Below is a small trained network, with its code and all its weights. Each question gives an input and a class and asks what happens when units are switched off, that is, made to give their printed mean instead of their output.

import numpy as np


def w(rows, s, z=0):
    codes = np.array(rows[::2]) - 128.0
    scale = np.full(codes.shape[1], s)
    scale[-1] = z or s
    return codes * scale


def norm(h):
    return h / np.sqrt((h * h).mean(-1, keepdims=True) + 1e-5)


def f(y):
    return np.maximum(y, 0)


def log_softmax(a):
    a = a - a.max(-1, keepdims=True)
    return a - np.log(np.exp(a).sum(-1, keepdims=True))


def net(x, mask):
    res = np.array(x, float).reshape(1, 8) / 4 @ E
    u = 0
    for l in range(3):
        y = f(norm(res) @ A[l][:, :-1].T + A[l][:, -1])
        res = res + np.where(mask[u : u + 3], y, B[l][:, -1]) @ B[l][:, :-1]
        u += 3
    return log_softmax(norm(res)[-1] @ U[:, :-1].T + U[:, -1])


A, B = {}, {}
E = w([
[104,148,74,107,159,111,136,166],'x0',
[165,123,155,177,87,145,111,110],'x1',
[137,122,127,115,140,133,140,123],'x2',
[174,65,104,56,92,91,15,195],'x3',
[51,108,126,182,84,98,114,144],'x4',
[113,105,114,115,158,254,93,170],'x5',
[143,153,122,71,31,123,165,131],'x6',
[155,141,205,139,155,101,168,181],'x7',
],0.0097)
A[0] = w([
[46,145,143,121,85,224,129,235,149],'L0N0',
[122,154,129,54,15,168,193,167,3],'L0N1',
[98,117,255,116,97,98,196,241,175],'L0N2',
],0.011,0.0022)
B[0] = w([
[227,109,183,69,138,202,151,68,247],'L0N0',
[15,71,154,246,212,107,53,104,235],'L0N1',
[220,217,116,120,160,129,95,169,253],'L0N2',
],0.011,0.006)
A[1] = w([
[106,187,132,180,91,173,157,114,247],'L1N0',
[93,118,57,116,75,153,111,61,44],'L1N1',
[133,152,127,121,84,6,169,119,85],'L1N2',
],0.019,0.0015)
B[1] = w([
[129,120,133,19,245,72,177,137,227],'L1N0',
[241,240,143,126,173,122,116,209,223],'L1N1',
[191,66,151,105,150,246,124,73,255],'L1N2',
],0.013,0.0084)
A[2] = w([
[179,46,130,59,14,50,31,161,165],'L2N0',
[217,159,189,108,253,89,83,83,250],'L2N1',
[182,72,166,25,70,197,149,159,155],'L2N2',
],0.012,0.0013)
B[2] = w([
[62,76,220,47,254,28,228,129,153],'L2N0',
[61,115,92,146,1,95,69,155,251],'L2N1',
[149,135,58,174,90,109,226,27,173],'L2N2',
],0.0091,0.03)
U = w([
[122,99,189,34,241,70,207,146,255],'0',
[226,65,159,126,123,254,143,80,73],'1',
[93,138,128,81,82,98,122,136,189],'2',
[248,220,154,167,137,106,78,219,61],'3',
[72,123,138,104,51,103,160,131,166],'4',
[25,75,157,247,196,77,58,140,90],'5',
[54,120,127,95,53,103,160,125,47],'6',
[66,119,112,161,105,98,123,98,94],'7',
],0.007,0.0034)

Each question gives the input, the list of numbers given to net, and the class t.
The units are the neurons (one row each of A and B). Each row of codes is followed by its name. A weight is (code - 128) times the scale printed after its matrix; where a second scale follows, it is the last column's (A, B and U).
mask holds one flag per neuron, layer by layer. A switched-off neuron (its flag False) gives its mean, the last column of its row in B, instead of its output. The means were averaged over made-up inputs and are rounded, as every weight is.
A unit's drop is (log p(t) with every unit on - log p(t) with that unit switched off) / (log p(t) with every unit on - log p(t) with every unit switched off).
The circuit of an input: a set's keep is (log p(t) with only the set's units on - log p(t) with every unit switched off) / (log p(t) with every unit on - log p(t) with every unit switched off). Starting from all 9 units, units are removed one at a time, each time the one whose removal leaves the highest keep (on an exact tie, the one counted first), for as long as the keep stays at least 0.8.
units of the circuit, in order: the units of the circuit, biggest drop first
most important unit: the unit with the biggest drop
top k neurons: the k neurons with the biggest drops, biggest first
k most important neurons of layer l: the k neurons of layer l with the biggest drops, biggest first
input [5,3,-1,8,5,-4,-3,-5], class 0: units of the circuit, in order	L2N0
input [7,2,-3,1,-5,-3,-4,7], class 2: top 2 neurons	L1N1, L2N1
input [7,2,-4,-8,-5,7,-2,-4], class 0: 2 most important neurons of layer 2	L2N1, L2N2
input [-2,-7,-3,7,0,-5,5,-4], class 0: top 4 neurons	L2N0, L0N1, L1N0, L0N0
input [5,8,8,2,-8,-2,3,5], class 4: units of the circuit, in order	L1N1, L2N1
input [-3,-5,-1,-4,-1,2,0,-5], class 3: units of the circuit, in order	L1N1, L0N2
input [1,7,-7,-7,1,3,-7,-3], class 0: top 2 neurons	L1N0, L0N1
input [4,8,7,-8,0,3,-8,2], class 0: top 3 neurons	L1N0, L0N1, L2N2
input [7,8,-5,-3,4,-8,-5,-2], class 1: units of the circuit, in order	L1N2, L0N1
input [-1,-6,5,-2,4,4,7,-3], class 5: top 2 neurons	L0N1, L1N2
input [-7,2,2,5,-4,-7,5,-5], class 1: top 3 neurons	L1N2, L0N0, L1N0
input [-2,-4,-3,1,-8,4,-4,2], class 4: top 2 neurons	L1N2, L0N1
input [-6,-7,6,1,-2,-2,-8,-8], class 3: top 4 neurons	L1N1, L0N1, L0N2, L0N0
input [4,-5,2,8,-5,-3,3,-2], class 0: most important unit	L2N0
input [-4,0,3,6,4,8,3,7], class 1: top 3 neurons	L0N0, L1N1, L2N2
input [-8,4,6,2,-7,-2,-8,-7], class 2: top 2 neurons	L1N2, L0N1
input [-3,3,2,-3,-8,7,-1,7], class 4: units of the circuit, in order	L1N2, L1N1, L2N1
input [-3,1,1,3,7,7,1,-5], class 1: top 3 neurons	L0N0, L2N1, L1N0
input [-1,6,0,-8,0,1,7,8], class 0: 2 most important neurons of layer 1	L1N0, L1N1
input [-3,-3,-6,-6,-8,5,-5,3], class 4: most important neuron of layer 2	L2N0
input [-3,6,1,7,-5,0,5,-6], class 0: 2 most important neurons of layer 2	L2N0, L2N1
